Below are the code and all the weights of a small trained network. Each question names an input and a class and asks about switching units off, where a switched-off unit gives its printed mean instead of its output.

import numpy as np


def w(rows, s, z=0):
    codes = np.array(rows[::2]) - 128.0
    scale = np.full(codes.shape[1], s)
    scale[-1] = z or s
    return codes * scale


def norm(h):
    return h / np.sqrt((h * h).mean(-1, keepdims=True) + 1e-5)


def f(y):
    return np.maximum(y, 0)


def log_softmax(a):
    a = a - a.max(-1, keepdims=True)
    return a - np.log(np.exp(a).sum(-1, keepdims=True))


def net(x, mask):
    res = np.array(x, float).reshape(1, 7) / 4 @ E
    u = 0
    for l in range(3):
        y = f(norm(res) @ A[l][:, :-1].T + A[l][:, -1])
        res = res + np.where(mask[u : u + 12], y, B[l][:, -1]) @ B[l][:, :-1]
        u += 12
    return log_softmax(norm(res)[-1] @ U[:, :-1].T + U[:, -1])


A, B = {}, {}
E = w([
[83,141,164,124,205,131],'x0',
[213,120,124,90,198,115],'x1',
[156,89,90,107,199,90],'x2',
[109,172,54,117,182,60],'x3',
[168,109,158,3,180,180],'x4',
[105,154,115,116,125,128],'x5',
[143,164,109,84,130,212],'x6',
],0.0047)
A[0] = w([
[130,134,104,174,67,132,24],'L0N1',
[169,129,127,143,2,151,111],'L0N2',
[34,126,132,132,117,205,71],'L0N3',
[143,82,135,134,57,117,125],'L0N4',
[172,55,154,176,97,187,188],'L0N5',
[109,247,71,114,142,158,147],'L0N6',
[93,233,105,127,51,123,253],'L0N7',
[163,168,81,194,239,122,149],'L0N8',
[134,151,99,202,113,119,129],'L0N9',
[156,118,159,145,38,102,68],'L0N10',
[114,157,177,43,114,153,168],'L0N11',
[124,198,137,83,135,169,138],'L0N12',
],0.0067,0.0016)
B[0] = w([
[94,105,153,121,191,131,183],'L0N1',
[113,81,136,186,114,151,236],'L0N2',
[189,97,88,175,114,166,206],'L0N3',
[72,98,137,150,160,176,190],'L0N4',
[80,158,122,198,132,112,229],'L0N5',
[101,170,95,156,148,234,220],'L0N6',
[178,2,63,126,118,105,252],'L0N7',
[119,185,122,96,114,134,242],'L0N8',
[162,165,136,154,122,81,206],'L0N9',
[98,78,135,108,167,177,195],'L0N10',
[120,127,119,153,164,93,228],'L0N11',
[67,120,106,26,176,108,207],'L0N12',
],0.0052,0.0039)
A[1] = w([
[119,91,141,169,160,68,189],'L1N1',
[117,118,133,155,26,124,97],'L1N2',
[78,124,136,113,137,189,208],'L1N3',
[193,116,219,32,145,130,153],'L1N4',
[109,149,3,161,139,103,255],'L1N5',
[144,124,58,181,119,101,111],'L1N6',
[130,108,211,97,183,214,44],'L1N7',
[84,149,73,105,85,168,37],'L1N8',
[153,145,78,50,151,104,10],'L1N9',
[124,97,133,63,174,145,164],'L1N10',
[126,74,146,183,162,103,237],'L1N11',
[140,62,175,170,59,136,139],'L1N12',
],0.0075,0.0014)
B[1] = w([
[65,75,129,1,93,154,196],'L1N1',
[130,40,149,119,235,141,174],'L1N2',
[108,79,61,73,109,195,201],'L1N3',
[117,129,160,141,136,54,198],'L1N4',
[92,164,138,76,77,114,253],'L1N5',
[165,131,147,81,73,111,200],'L1N6',
[56,105,126,91,86,81,210],'L1N7',
[140,112,80,206,99,225,165],'L1N8',
[163,122,135,178,186,192,192],'L1N9',
[95,122,155,153,134,72,204],'L1N10',
[69,205,80,67,37,160,215],'L1N11',
[123,69,55,141,192,162,211],'L1N12',
],0.0051,0.0058)
A[2] = w([
[117,135,89,66,31,154,156],'L2N1',
[109,94,50,158,109,166,120],'L2N2',
[116,144,116,70,138,120,170],'L2N3',
[235,112,217,114,211,92,40],'L2N4',
[233,132,113,152,220,56,40],'L2N5',
[131,177,72,97,119,68,99],'L2N6',
[129,128,134,173,145,226,160],'L2N7',
[52,69,148,111,80,98,187],'L2N8',
[197,163,159,182,59,157,169],'L2N9',
[121,117,64,140,42,89,93],'L2N10',
[147,170,134,54,214,124,252],'L2N11',
[190,82,83,160,135,255,193],'L2N12',
],0.0068,0.0024)
B[2] = w([
[170,148,157,188,152,126,241],'L2N1',
[141,110,134,143,192,153,233],'L2N2',
[80,114,154,133,71,132,197],'L2N3',
[171,149,158,202,109,86,158],'L2N4',
[133,142,125,178,136,144,154],'L2N5',
[146,155,132,108,86,168,178],'L2N6',
[255,183,44,198,89,175,190],'L2N7',
[163,134,110,61,194,124,254],'L2N8',
[166,149,177,140,136,106,135],'L2N9',
[119,177,207,111,132,106,193],'L2N10',
[118,34,169,167,118,124,224],'L2N11',
[114,199,78,112,72,198,238],'L2N12',
],0.0072,0.006)
U = w([
[129,234,143,96,59,87,64],'0',
[64,58,170,77,172,102,170],'1',
[213,115,196,229,167,83,12],'2',
[131,119,41,158,121,247,254],'3',
],0.013,0.0021)

Each question gives the input, the list of numbers given to net, and the class t.
The units are the neurons (one row each of A and B). Each row of codes is followed by its name. A weight is (code - 128) times the scale printed after its matrix; where a second scale follows, it is the last column's (A, B and U).
mask holds one flag per neuron, layer by layer. A switched-off neuron (its flag False) gives its mean, the last column of its row in B, instead of its output. The means were averaged over made-up inputs and are rounded, as every weight is.
A unit's drop is (log p(t) with every unit on - log p(t) with that unit switched off) / (log p(t) with every unit on - log p(t) with every unit switched off).
The circuit of an input: a set's keep is (log p(t) with only the set's units on - log p(t) with every unit switched off) / (log p(t) with every unit on - log p(t) with every unit switched off). Starting from the 12 units with the biggest drops (on a tie, the unit counted first), units are removed one at a time, each time the one whose removal leaves the highest keep (on an exact tie, the one counted first), for as long as the keep stays at least 0.8.
units of the circuit, in order: the units of the circuit, biggest drop first
most important unit: the unit with the biggest drop
top k neurons: the k neurons with the biggest drops, biggest first
top k neurons in layer l: the k neurons of layer l with the biggest drops, biggest first
drop when u is switched off: that unit's drop, to one decimal
input [-6,8,0,-4,6,-8,-1], class 2: most important unit -> L2N4
input [4,4,1,8,8,-3,-1], class 2: top 3 neurons in layer 1 -> [L1N11 L1N9 L1N1]
input [-6,4,1,7,3,3,-7], class 2: units of the circuit, in order -> [L2N12 L1N3]
input [0,-8,6,2,-6,6,-3], class 0: units of the circuit, in order -> [L1N5 L2N10]
input [5,5,6,3,-4,8,1], class 0: units of the circuit, in order -> [L1N5 L0N8]
input [-6,-2,3,3,-4,-2,-8], class 1: units of the circuit, in order -> [L1N1 L2N7]
input [4,-5,-2,-2,-4,-6,-7], class 1: units of the circuit, in order -> [L1N1 L2N7]
input [4,7,1,-8,-2,-6,-1], class 1: top 2 neurons in layer 2 -> [L2N12 L2N7]
input [-2,-3,3,-5,8,2,8], class 1: top 3 neurons -> [L1N7 L1N4 L1N10]
input [3,-7,2,-7,7,-4,4], class 1: top 4 neurons in layer 0 -> [L0N6 L0N12 L0N11 L0N2]
input [7,-6,-8,8,1,-3,-4], class 0: top 2 neurons -> [L1N5 L1N12]
input [-2,5,7,6,2,-1,-5], class 2: top 3 neurons in layer 1 -> [L1N9 L1N7 L1N3]
input [-8,1,-2,8,-3,0,2], class 0: top 2 neurons -> [L1N5 L2N10]
input [5,6,0,-6,2,-5,0], class 1: most important unit -> L1N7
input [2,1,-5,-5,7,1,5], class 1: top 2 neurons in layer 1 -> [L1N7 L1N4]
input [-5,5,4,3,2,7,-7], class 2: top 4 neurons in layer 1 -> [L1N9 L1N7 L1N11 L1N3]
input [-1,4,8,-4,-3,-6,-7], class 0: top 2 neurons in layer 1 -> [L1N11 L1N2]
input [4,-6,1,-1,-1,-5,-6], class 1: top 2 neurons -> [L0N6 L2N12]
input [3,6,-6,-1,-1,3,-5], class 1: top 2 neurons -> [L2N12 L2N7]
input [0,7,8,-3,2,7,-3], class 2: most important unit -> L2N4
input [-6,8,8,4,8,6,-4], class 2: drop when L2N4 is switched off -> 0.1
input [2,7,-3,3,7,-4,-3], class 2: drop when L2N4 is switched off -> 0.3
input [-6,8,1,-2,-4,-6,8], class 0: drop when L0N12 is switched off -> -0.1
input [-8,7,0,-4,7,-7,2], class 2: drop when L2N4 is switched off -> 0.2
